(in the rows, 128 means zero)
Each row of numbers stands for one thing and depends on some of the facts below. Use the named rows to name the rest.

Named rows:
[128 131 129 129 136 128 143 135 137 125  98 122 152 103 132 125 136 110
 123 134 119 153 148 137 127 139 123 124 136 137 141 154 129 135 116 143
 145 122 109 106 125] : dinur
[157 111 127 113 175  98 128 142 116 137 117  82 109 179 127 115 108 126
 135 145 120 120 113  88 134 102 177 124 152 133 102 132 106 121 168 107
 124 131 126 169 155] : brugrubren
[133 132 145 133 154 116 142 132 112 123  76 158 122 144 142 124 130  99
 158 136 137 116 144 115 137 122 136 127 134 122 109 144 115 142 127 126
 104 155 109 104 134] : brabrefi
[126 132 129 128 123 149 133 145 131 129 111  93 134  89 122 119 155 123
 111 130 122 150 158 115 128 154 114 132 128 144 148 150 126 120 125 140
 157 100 122 121 120] : fevak
[106 140 112 124 128 155 109 129 131 142 147  83 106 140 142 125 150 129
 112 125 135 121 150  50 147 118 129 121 135 133  87 136  94 111 192 121
 161 107 157 129 114] : gruskim
[118 133 147 133 154 140 138 124 116 130 116 127 113 136 139 130 143 132
 140 134 136 149 127 124 146 124 133 124 137 132 103 150 120 133 126 119
  95 129 125 127 141] : skeklak
[148 127 122 131 159  70 141 130 136 117  93 173 152 121 127 132 105 112
 146 150 118 112 128 192 125 117 161 115 136 121 133 144 119 137  91 147
  99 156 102 131 142] : niflol
[116 141 102 129 123 130 110 134 145 140 145 104 133 104 126 131 149 125
 101 130 124 134 162 120 137 123 115 117 122 137 133 145  95 113 149 151
 165  98 133 111 112] : nubin
[103 144 120 134 123 172 140 122 138 149 151 128  93 129 137 129 120 154
 117 125 125 133 121 115 150 143 134 117 133 135 106 122  82 126  77  99
 121 123 138 127 137] : fusel
[124 128 113 125 111 134 127 131 139 129 111 136 140 106 146 128 110  93
 104 140 116 122 151 123 120 106 119 112 136 140 135 128 110 127 124 123
 161 124 120 114 115] : vudepal
[138 119 144 130 133 126 140 133 124 121 118 114 152 114 130 125 149 122
 128 142 113 181 135 147 120 142 120 125 129 140 127 164 148 131 101 135
 131 114 115 117 131] : susten
[122 123 111 128 126 125 115 128 143 132 144  92 139  92 142 133 143 127
 105 134 115 158 141 117 132 117 108 118 129 143 113 155 122 123 138 144
 161 102 142 123 119] : vagol
[112 119 126 138  94 107 124 107 132 121 168 167 141 120 111 145 127 164
 129 105 132 116 100 177 121 131 112 136  99 106 164 106 156 146 105 132
 128 128 139 126 127] : bikitra
[101 145 133 135  94 176 115 120 114 134 147 132 105 173 104 130 137 145
 125  88 151  90 127  91 129 146  97 150 108 119 135  96 140 130 178 122
 137 111 144  96 114] : nekle
[115 108 139 130  98 137 124 110 121 120 177 127 141 131 111 136 138 164
 132  97 127 156 101 167 123 133 100 144  95 118 170 118 164 153 117 126
 118 120 142 130 127] : drogur
[149 153 156 119 136  89 135 115 110 116  99 184 130 207 149 134 109  54
 179 106 139 113 106 178 127 116 187 131 134 136 156 134 101 142 119 144
  65 170 109 162 166] : flolon
[130 119 130 128 133 116 141 132 132 124 110 130 147 106 142 121 126 103
 119 152 116 140 157 122 121 126 114 118 128 140 134 144 123 123 102 126
 155 126 119 103 114] : betri
[125 110 136 130 112 115 121 130 131 127 153 106 141 104 161 130 133 113
 105 143 109 175 146 121 119 109 111 109 128 149 116 149 138 132 106 123
 163 124 133 134 118] : tragram

How the things are related:
gugutrin: uses; doklastok: points at; goplos: belongs to class
tefik gugutrin grerada; tefik gugutrin godu; draskas gugutrin vefla; vudepal gugutrin brisok; vudepal gugutrin vefla; vudepal gugutrin ratre; gokerem gugutrin grori; dabra gugutrin farul
losen gugutrin stofo; rodrekis gugutrin peflar; fidogra gugutrin peflar; tadul gugutrin skogas; mububrak gugutrin brisok; mububrak gugutrin delo; betri gugutrin dresom; zibir gugutrin dresom
zibir gugutrin ziser; zibir gugutrin grogrebrem; flize gugutrin dresom; flize gugutrin tratretu; brasaklin gugutrin dresom; brasaklin gugutrin skeklak; flilok gugutrin skogas; flilok gugutrin metrur
flilok gugutrin drogur; flilok gugutrin rodrekis; flesul gugutrin nutru; vekar gugutrin nutru; vekar gugutrin votur; defa gugutrin dresom; defa gugutrin ziser; defa gugutrin gredris
defa gugutrin dinur; fezogim gugutrin peflar; mugro gugutrin stimar; mugro gugutrin rutrum; mugro gugutrin dabra; mugro gugutrin flolon; mugro gugutrin liribik; mugro gugutrin troro
flolon gugutrin troro; skani gugutrin mozen; zoskin gugutrin dresom; zoskin gugutrin brisok; zoskin gugutrin reflar; metrur gugutrin dresom; metrur gugutrin flesul; kudron gugutrin gredris
rimemem gugutrin ruflan; rimemem gugutrin zivapul; rimemem gugutrin fudrefik; rimemem gugutrin trutril; vagol gugutrin dresom; vagol gugutrin flilok; flistudos gugutrin dresom; flistudos gugutrin zinoflu
ruso gugutrin mububrak; ruso gugutrin trutril; godu gugutrin gredris; grerada gugutrin skogas; bramar gugutrin dresom; bramar gugutrin skogas; vaflok gugutrin betri; vaflok gugutrin brabrefi
miran gugutrin fudrefik; mafolos gugutrin skogas; mafolos gugutrin stunel; zubrobrek gugutrin graflor; dalem gugutrin dinur; dalem gugutrin vefla; dalem gugutrin skani; zeli gugutrin loflek
loflek gugutrin dresom; loflek gugutrin ratre; susten gugutrin fudrefik; nekle gugutrin dresom; nekle gugutrin setro; nekle gugutrin grerada; futiges gugutrin bikitra; futiges gugutrin troro
nubren gugutrin peflar; gibrer gugutrin stunel; gibrer gugutrin grerada; gibrer gugutrin reflar; gibrer gugutrin vefla; latris gugutrin stunel; latris gugutrin vudepal; latris gugutrin troro
bresku gugutrin godu; troro gugutrin gredris; tragram gugutrin dresom; tragram gugutrin fudrefik; brabrefi gugutrin sagrofek; fudrefik gugutrin nutru; saflor gugutrin vagol; rastor gugutrin depopar
britre gugutrin kleso; fusel gugutrin skogas; gruskim gugutrin voka; gruskim gugutrin peflar; gruskim gugutrin flokol; gruskim gugutrin ratre; stunel gugutrin nutru; ratre gugutrin dresom
ratre gugutrin brisok; fedor gugutrin velin; fedor gugutrin vefla; nizude gugutrin totom; setro gugutrin grerada; setro gugutrin godu; setro gugutrin flilok; ruflo gugutrin brisok
ruflo gugutrin gredris; ruflo gugutrin reflar; brudren gugutrin ruflan; kleso gugutrin flolon; sestam gugutrin niflol; sestam gugutrin flolon; bikitra gugutrin rodrekis; bikitra gugutrin fezogim
poplon gugutrin grogrebrem; poplon gugutrin reflar; delo gugutrin flolon; delo gugutrin vefla; bretavek gugutrin nutru; bretavek gugutrin funo; skobir gugutrin stunel; gizis gugutrin nubren
gizis gugutrin vefla; bunam gugutrin brisok; vefla gugutrin dresom; vefla gugutrin flesul; vefla gugutrin gredris; stegrimi gugutrin dresom; fevak gugutrin dresom; fevak gugutrin susten
fevak gugutrin fudrefik; flokol gugutrin susten; sugror gugutrin brasaklin; sulem gugutrin metrur; druro gugutrin grerada; druro gugutrin troro; daflal gugutrin selom; naklosor gugutrin selom
velin gugutrin brisok; velin gugutrin susten; sagrofek gugutrin gredris; sagrofek gugutrin flolon; sagrofek gugutrin troro; trinak gugutrin dresom; trinak gugutrin fudrefik; votur gugutrin peflar
trutril gugutrin bikitra; trutril gugutrin graflor; skeklak gugutrin liribik; stofo gugutrin dresom; stofo gugutrin skogas; stofo gugutrin peflar; klemuk gugutrin setro; klemuk gugutrin ruso
klemuk gugutrin reflar; farul gugutrin rodrekis; voka gugutrin tragram; gupu gugutrin stunel; gupu gugutrin funo; gupu gugutrin fezogim; drogur gugutrin peflar; drogur gugutrin tragram
tratretu gugutrin dresom; selom gugutrin flesul; stogrefor gugutrin troro; sidre gugutrin ruflo; nubin gugutrin setro; nubin gugutrin fudrefik; nubin gugutrin skeklak; fatek gugutrin sagrofek
fatek gugutrin draskas; biki gugutrin nutru; biki gugutrin drogur; dinur gugutrin nubren; dinur gugutrin nefak; funo gugutrin dresom; depopar gugutrin mafolos; nefak gugutrin dresom
nefak gugutrin tragram; nefak gugutrin gredris; luzir gugutrin dresom; luzir gugutrin stunel; luzir gugutrin brisok; luzir gugutrin farul; grori gugutrin fevak; kitrin gugutrin grerada
graflor gugutrin dresom; graflor gugutrin drogur; graflor gugutrin delo; driflor gugutrin setro; driflor gugutrin tragram; ruflan gugutrin zinoflu; ruflan gugutrin zoskin; zivapul gugutrin brisok
zivapul gugutrin grerada; zivapul gugutrin gredris; gredris gugutrin dresom; gredris gugutrin nutru; tutrapum gugutrin dresom; tutrapum gugutrin griser; liribik gugutrin rodrekis; liribik gugutrin fudrefik
rutrum gugutrin dresom; rutrum gugutrin grogrebrem; rutrum gugutrin troro; stefak gugutrin plosil; skosim gugutrin dresom; skosim gugutrin ziser; skosim gugutrin gredris; skosim gugutrin brabrefi
tefik doklastok britre; tefik doklastok klustam; tefik doklastok sugror; tefik doklastok dubral; rodrekis doklastok zinoflu; rodrekis doklastok poplon; rodrekis doklastok biki; tadul doklastok stimar
tadul doklastok betri; tadul doklastok bretavek; flize doklastok tragram; flize doklastok vudepal; flize doklastok sestam; stimus doklastok stefak; stimus doklastok grerada; fezogim doklastok flistudos
fezogim doklastok depopar; fezogim doklastok fatek; flolon doklastok grori; flolon doklastok ruflan; flolon doklastok kudron; flolon doklastok votur; flolon doklastok vekar; flolon doklastok draso
flolon doklastok trutril; griple doklastok daflal; griple doklastok fidogra; vabo doklastok nise; vabo doklastok griser; vabo doklastok nutru; vabo doklastok klustam; vabo doklastok dabra
vabo doklastok fatek; vabo doklastok gruskim; vabo doklastok zoskin; mafolos doklastok trinak; mafolos doklastok funo; gibrer doklastok nise; gibrer doklastok stimar; gibrer doklastok sestam
sudror doklastok zinoflu; sudror doklastok stogrefor; sudror doklastok fedor; stofloflun doklastok grerada; stofloflun doklastok vagol; stofloflun doklastok nutru; stofloflun doklastok fatek; stofloflun doklastok klegam
nizude doklastok mugro; nizude doklastok fidogra; nizude doklastok ruflo; reflar doklastok gokerem; reflar doklastok zinoflu; reflar doklastok totom; reflar doklastok sestam; delo doklastok dresom
delo doklastok rimemem; skobir doklastok vagol; vefla doklastok griser; vefla doklastok tratretu; vefla doklastok mugro; stegrimi doklastok nubin; stegrimi doklastok druro; stegrimi doklastok brudren
stegrimi doklastok zoskin; stegrimi doklastok bresku; ziser doklastok bunam; ziser doklastok bikitra; sulem doklastok trinak; sulem doklastok ruflo; naklosor doklastok funo; brugrubren doklastok saflor
brugrubren doklastok grerada; brugrubren doklastok tragram; brugrubren doklastok dubral; brugrubren doklastok farul; novir doklastok grerada; novir doklastok tratretu; lazak doklastok bubra; lazak doklastok stogrefor
lazak doklastok fusel; luzir doklastok gribel; luzir doklastok draskas; liribik doklastok zinoflu; tefik goplos e; draskas goplos b; vudepal goplos a; gokerem goplos a
dabra goplos a; losen goplos a; rodrekis goplos a; fidogra goplos a; dresom goplos a; tadul goplos c; stimar goplos a; mububrak goplos e
betri goplos a; zibir goplos e; flize goplos a; brasaklin goplos a; flilok goplos a; flesul goplos a; vekar goplos c; defa goplos a
stimus goplos b; fezogim goplos d; mugro goplos d; flolon goplos b; skani goplos d; zoskin goplos b; metrur goplos b; kudron goplos c
rimemem goplos e; vagol goplos a; totom goplos c; nise goplos b; flistudos goplos d; ruso goplos a; fletres goplos a; griple goplos c
godu goplos c; grerada goplos b; brisok goplos b; bramar goplos a; grogrebrem goplos c; vaflok goplos c; vabo goplos a; miran goplos b
mafolos goplos d; zubrobrek goplos d; dalem goplos b; zeli goplos a; loflek goplos a; susten goplos a; nekle goplos c; futiges goplos c
nubren goplos a; peflar goplos a; gibrer goplos e; latris goplos b; bresku goplos b; sudror goplos c; troro goplos b; tragram goplos a
bubra goplos e; plosil goplos b; brabrefi goplos b; fudrefik goplos a; saflor goplos b; rastor goplos b; britre goplos a; fusel goplos b
gruskim goplos b; stunel goplos a; ratre goplos b; fedor goplos d; stofloflun goplos a; nizude goplos b; setro goplos a; ruflo goplos d
reflar goplos a; brudren goplos d; kleso goplos e; sestam goplos c; bikitra goplos d; poplon goplos a; delo goplos b; mozen goplos b
klegam goplos e; bretavek goplos a; skobir goplos a; gizis goplos e; bunam goplos b; niflol goplos a; vefla goplos a; gribel goplos c
stegrimi goplos a; fevak goplos a; flokol goplos b; dubral goplos d; ziser goplos c; sugror goplos b; zinoflu goplos a; sulem goplos a
druro goplos a; daflal goplos a; naklosor goplos c; brugrubren goplos b; novir goplos d; velin goplos a; sagrofek goplos a; trinak goplos e
votur goplos a; trutril goplos b; skeklak goplos b; stofo goplos b; klemuk goplos b; farul goplos a; voka goplos a; griser goplos c
gupu goplos b; lazak goplos a; drogur goplos d; tratretu goplos c; selom goplos a; stogrefor goplos a; sidre goplos a; klustam goplos a
nubin goplos a; nutru goplos b; fatek goplos b; biki goplos e; dinur goplos a; funo goplos a; skogas goplos a; depopar goplos c
nefak goplos a; luzir goplos c; grori goplos a; kitrin goplos d; graflor goplos a; driflor goplos e; draso goplos c; ruflan goplos d
zivapul goplos c; gredris goplos a; tutrapum goplos a; liribik goplos a; rutrum goplos c; stefak goplos b; skosim goplos d

Name these rows:
No name comes twice in this set of rows, the named rows included.
[120 143 105 128 156 102 112 126 129 132 101 144 107 130 145 129 115 100
 123 145 138  78 162  75 143  89 145 109 143 119  90 122  88 108 205 136
 146 154 134 114 110] => fatek
[141 143 117 129 126 110 133 127 138 124  85 171 155 115 134 132 114  92
 133 145 129  97 147 166 115 116 131 122 132 121 150 137  96 137 107 155
 102 147  98  95 126] => sagrofek
[118 113 152 136 150  90 110 101 122 128 147 155 121 145 176 153 130 119
 145 147 131 153 128 118 139  89 139 107 132 134  77 149 131 142 105 112
 102 154 148 135 129] => grerada
[140 118 151 132 143 111 140 121 122 114  96 166 174 106 150 135 138  89
 146 143 125 157 151 162 107 119 125 120 123 133 152 158 137 148  67 144
 106 143 106 103 131] => gredris
[160  98 154 120 116 111 153 122 114 124  96 125 170 135 163 125  98  80
 138 142 109 172 126 161 100 107 115 113 142 136 160 146 139 160  40 104
 105 138 100 124 145] => reflar
[147 134 107 119 139 192 116 133 143 136 119  48 145  80 129 136 141 142
 124 132 136 150 130 114 107 143 156 142 143 143 134 124 125 125 100 149
 136 123 112 116 129] => sulem
[118 131 146 120 106  84 119 144 116 115 144 193  77 194 112 125 131 144
 129  85 132 110  98 152 135 149 151 144 133 124 104  95 186  90 181 116
 122 141 144 200 139] => draso
[122 136 108 130 137 162 106 129 159 137 147  96 125  66 137 147 138 171
 111 149 129 166 115 130 118 149 156 128 128 143 106 119 124 112  84 149
 127 131 130 133 121] => fidogra
[125 131 134 135 133 154 125 122 145 123 134 109 147  65 143 146 141 148
 123 145 130 171 121 143 122 147 137 130 125 139 111 138 146 122  51 142
 117 140 117 107 124] => funo
[135 128 153 135 163  91 143 106 115 125  92 194 126 154 155 145 110 100
 173 146 134 116 124 157 130 101 148 115 133 122 113 146 116 155  77 129
  56 169 110 107 146] => troro
[123 141 111 127 101 145 144 142 142 134  95 135 134  94 139 116 101  90
 103 140 119 111 151 124 128 135 111 118 131 133 154 113  92 127  93 115
 144 130 109 109 110] => poplon
[135 131 119 131 138  87 138 121 127 121 119 189 137 136 115 130  99 124
 140 137 132  81 116 172 120 115 143 132 129 109 136 117 128 137 117 143
 104 163 116 130 134] => kleso
[123 112 122 134  68 160 145 134 122 124 121 143 124 116 119 113 107 130
 105 105 125 107 115 105 116 139  89 142 118 109 192  76 148 126 138 104
 163 133 135 139 104] => fedor
[124 130 113 131  84 164 133 128 121 118 119 122 145 125 102 119 128 120
 121  85 144  93 135 115 121 131  90 153 109 110 188  91 132 125 194 132
 158 122 130 127  97] => skosim
[114 102 159 128 117 134 110 128 108 120 136 119 108 156 136 140 141 146
 131 107 147 128 124  69 113 116 105 142 117 125  90 102 199 126 181 118
 144 138 152 132 109] => tratretu

Now the same things, written a new way:
Some things and their rows:
[122 167 107  96 161 167 127 151 130 117 117 156 122 129 123 153 167 133
 127 104 122 158 178 107 142 178 109 118 141 146  82] : ruso
[101 157 140 115 121 179 115 146 132 110 109 184 164 141 156 153 152 139
 119  97 112 124 176 102 153 180 107 122 136 130  99] : stofo
[106 161 116 138 153 170 142 167 121 110 112 146 102 139 136 155 179 116
 123  85 141 144 198  86 163 146 102 135 148 142  82] : skosim
[111 165 125  77 148 162 108 139 135 120 106 186 144 129 112 155 153 138
 127  99 123 130 164 103 119 193 115 110 138 140  73] : dabra
[115 167 122  96 156 169 117 147 133 116 111 161 135 130 132 157 168 131
 128 105 118 156 176 104 131 188 109 123 142 151  86] : graflor
[122 138  65 105 139 147 107 120 141 106 104 147  86 144  79 138 135 164
 110  89 119 163 177 120 189 124 102 116 138 116  64] : griple
[112 167 130 106 123 178 128 153 126 111 104 165 118 138 120 160 151 129
 126  76 116 147 185  97 143 187 107 124 147 139  94] : gizis
[111 153 117 119 136 165 110 144 138 112 110 172 148 135 166 148 162 142
 120 122 113 171 174 113 144 185 102 131 134 140  87] : metrur
[114 171 121 114 109 175 119 154 120 108 107 132 111 135 127 162 158 128
 124  81 126 167 183 101 158 174 102 132 147 134  80] : tefik
[110 147 117 132 148 160 121 151 132 113 118 171 134 140 134 152 163 135
 120  92 137 145 185  93 136 167 106 130 146 143  87] : kitrin
[132 150 115 104 162 161 121 140 134 112 121 158 128 134 139 154 161 143
 126 100 109 161 176 113 127 200 110 134 144 144  92] : grori
[113 140 128  62 155 143  52 110 152 124 102 217 177 121 118 153 140 166
 126 135 105 158 139 130  70 237 121 115 140 165  83] : peflar
[113 152 157 134 164 163  88 156 138 110 118 186 156 128 132 170 151 150
 111 105 137 126 190 110 141 151 117 151 155 133  88] : mafolos
[106 152 114 125 152 161 120 150 132 114 108 177 122 137 128 153 164 131
 118  91 135 145 185  94 139 167 108 132 147 150  82] : zubrobrek
[122 162 124 109 126 172 111 155 121 112 117 137 135 130 119 162 154 133
 130  92 122 142 168  99 133 185 115 142 142 138  79] : skobir
[115 149  93  90 172 155  92 154 131 108  99 143 136 120 126 163 167 141
 132 129 106 187 158 121 119 179 104 131 137 172  70] : vefla
[116 176 105  75 175 149  85 128 143 126  94 175 137 128 114 157 168 137
 133 124 151 178 160 120 123 181 109  90 143 156  59] : stimar
[136 154 104 116 145 168 128 144 129 114 128 137 128 138 138 156 153 137
 125  82 112 160 179 101 139 191 109 128 140 133  93] : gokerem

Which thing is each row?
No name comes twice in this set of rows, the named rows included.
[ 94 139 137 113 144 153  75 131 137 113  94 203 175 136 122 159 141 150
 121 109 133 130 155 101 102 196 119 131 148 143  76] => fezogim
[115 138  58 117 142 150 128 142 125  99 129 139  93 145 108 147 129 169
 111  85 125 145 175 103 209  94 104 100 131 103  64] => nizude
[104 189 113 109 139 175 123 139 130 124  72 140 100 145 100 147 164 113
 123  87 171 168 195 112 184 132 101  86 150 133  61] => sestam
[114 144 101 139 197 152 130 168 135 107 111 155 106 135 137 158 176 134
 125 105 124 167 199 110 160 140 101 136 144 164  83] => ruflo
[115 150 125 108 119 163 105 125 143 110  93 178 132 139 115 143 149 142
 113  93 108 159 184 119 143 195 105 133 147 138  82] => depopar
[121 169 105 103 133 165 121 148 130 116 106 151  91 130 124 152 174 131
 122 103 120 184 187 109 153 170  98 120 147 151  79] => mububrak
[120 144  94 119 140 148  97 125 144 110  92 158 123 133 126 141 160 145
 118 114  94 206 179 132 145 191  95 138 146 152  79] => griser
[135 138  86  78 187 123  51 107 160 127 108 188 157 109 146 149 173 167
 121 182  96 237 140 158  61 239 105 133 145 193  77] => dresom
[119 138  61 125 108 138 100 125 121 109 132 149  90 137 106 147 145 159
 100 105 132 149 158  92 149 137 112 144 147 114  43] => novir
[107 149 141  96 146 165  67 115 143 119 113 150 169 119 109 155 122 153
 136 126 118 136 146 111  79 192 121 116 143 154  95] => rodrekis
[127 151  64 110 100 156 130 125 120 111 140 157  81 144 121 130 146 163
  96  82 130 136 174  93 188 126 108 119 136  91  61] => stefak

